Small tables with named rows and columns. After each table, cells are looked up by row and column.

degiv:
         suviko  suna
poz        3473  3406
bim        3721  3699
zan        3378  2585
ripep      4470  4394
tum        5061  2906
tez        6152  2037
givo       3633  4147
balu       3984  2223
midura     5040  2905
sus        4310  4409
sovekif    4893  4710
zezig      4603  3852
munes      9045  6857
pupar      4976  3101

suviko of midura = 5040
suviko of ripep = 4470
suna of sovekif = 4710
suna of munes = 6857
suviko of munes = 9045
suviko of tez = 6152
suna of pupar = 3101
suna of balu = 2223
suviko of bim = 3721
suviko of tum = 5061
suna of midura = 2905
suna of bim = 3699
suviko of givo = 3633
suna of zezig = 3852
suviko of poz = 3473

vodema:
|  | famunam | rutop | ladifas | vulalem | kes | dokuzig | bas | dor | libid |
|---|---|---|---|---|---|---|---|---|---|
| neri | 169 | 113 | 113 | 201 | 160 | 202 | 145 | 108 | 75 |
| tuka | 122 | 203 | 89 | 118 | 98 | 128 | 137 | 215 | 142 |
| zirez | 134 | 144 | 108 | 226 | 85 | 136 | 190 | 174 | 180 |
| raroba | 165 | 193 | 135 | 52 | 163 | 148 | 112 | 186 | 124 |
| ker | 207 | 97 | 143 | 151 | 115 | 215 | 140 | 185 | 104 |
| vizapup | 156 | 103 | 202 | 134 | 117 | 163 | 192 | 82 | 96 |
| nop | 129 | 184 | 159 | 231 | 178 | 183 | 187 | 172 | 105 |
| dimosod | 98 | 188 | 208 | 168 | 89 | 132 | 112 | 196 | 152 |
| tufatap | 66 | 132 | 166 | 145 | 93 | 113 | 93 | 117 | 140 |
| sab | 235 | 143 | 190 | 80 | 128 | 153 | 142 | 124 | 149 |
| noresi | 100 | 226 | 107 | 161 | 117 | 116 | 156 | 203 | 157 |
| zuf | 199 | 135 | 171 | 153 | 199 | 210 | 88 | 160 | 105 |
| mab | 137 | 29 | 142 | 145 | 141 | 170 | 152 | 150 | 171 |

dokuzig of ker: 215
vulalem of zirez: 226
kes of noresi: 117
rutop of nop: 184
ladifas of ker: 143
bas of nop: 187
dokuzig of zirez: 136
Which row has the largest rutop? noresi

Table telurip
|  | kam | zof | keb | lok | manegu | vitatad | dimife | rudatab |
|---|---|---|---|---|---|---|---|---|
| dinodag | 4223 | 6100 | 5296 | 5629 | 4279 | 4408 | 7925 | 5398 |
| nulab | 3453 | 3845 | 5300 | 3145 | 6262 | 3915 | 6408 | 5480 |
| bidek | 3930 | 4708 | 5595 | 5361 | 4810 | 4367 | 7124 | 5221 |
| gitato | 4510 | 4555 | 5335 | 6027 | 5669 | 4548 | 4055 | 5405 |
| bul | 7026 | 5239 | 5251 | 4479 | 5156 | 6961 | 6196 | 5321 |
| puso | 4783 | 4479 | 5367 | 4644 | 5213 | 5093 | 2981 | 5467 |
| vegivov | 7178 | 5352 | 5479 | 6403 | 4516 | 7267 | 4680 | 5231 |
| kud | 1685 | 5543 | 5288 | 6201 | 5125 | 2567 | 5595 | 5412 |
| buv | 6635 | 3224 | 4885 | 2825 | 6952 | 6585 | 5964 | 5316 |
| modo | 2477 | 4637 | 5558 | 5398 | 5605 | 3375 | 5207 | 5070 |
| foru | 4881 | 1914 | 5320 | 3372 | 7108 | 4905 | 5607 | 5047 |

puso, vitatad => 5093
dinodag, lok => 5629
vegivov, vitatad => 7267
foru, vitatad => 4905
bul, lok => 4479
buv, rudatab => 5316
puso, kam => 4783
gitato, dimife => 4055
bidek, keb => 5595
puso, keb => 5367
gitato, lok => 6027
modo, dimife => 5207
bidek, manegu => 4810
kud, kam => 1685
bidek, vitatad => 4367
puso, zof => 4479
buv, zof => 3224
dinodag, zof => 6100
Which row has the largest dimife? dinodag

keda
|  | giz | tof | rikobi | botudod | gukot | vuv | molede | vur |
|---|---|---|---|---|---|---|---|---|
| nuro | 5.8 | 6.0 | 6.7 | 7.3 | 7.9 | 7.4 | 5.0 | 6.6 |
| tuk | 7.7 | 4.7 | 6.8 | 7.1 | 7.0 | 6.5 | 5.8 | 3.3 |
| lipifer | 5.2 | 8.2 | 4.4 | 8.1 | 2.1 | 7.1 | 4.3 | 6.8 |
| vib | 4.4 | 5.8 | 5.8 | 9.1 | 9.5 | 8.7 | 2.4 | 5.6 |
| sek | 9.8 | 3.6 | 8.2 | 5.1 | 6.2 | 5.2 | 7.2 | 3.1 |
| fil | 6.5 | 6.4 | 7.3 | 6.7 | 6.5 | 6.8 | 5.7 | 6.9 |
| gifog | 9.5 | 8.2 | 9.8 | 6.4 | 4.5 | 5.1 | 6.8 | 7.9 |
| sul | 8.9 | 7.9 | 5.2 | 6.7 | 5.4 | 5.0 | 8.3 | 4.6 |
| selez | 6.5 | 4.8 | 6.4 | 8.1 | 8.0 | 7.4 | 4.4 | 3.6 |
| lar | 7.7 | 6.9 | 8.3 | 6.5 | 5.6 | 6.1 | 6.3 | 7.2 |
| vufepeg | 5.7 | 5.1 | 6.2 | 8.5 | 8.6 | 7.9 | 3.6 | 4.2 |
| vefopi | 9.1 | 4.5 | 6.1 | 6.9 | 6.0 | 5.6 | 6.9 | 1.0 |

What is the molede of sek in keda?
7.2
What is the molede of tuk in keda?
5.8
What is the tof of vufepeg in keda?
5.1
What is the rikobi of tuk in keda?
6.8
What is the molede of selez in keda?
4.4
What is the vuv of lipifer in keda?
7.1
What is the rikobi of selez in keda?
6.4
What is the molede of vib in keda?
2.4
What is the molede of vefopi in keda?
6.9
What is the rikobi of gifog in keda?
9.8
What is the rikobi of nuro in keda?
6.7
What is the vuv of tuk in keda?
6.5
Which row has the largest botudod? vib

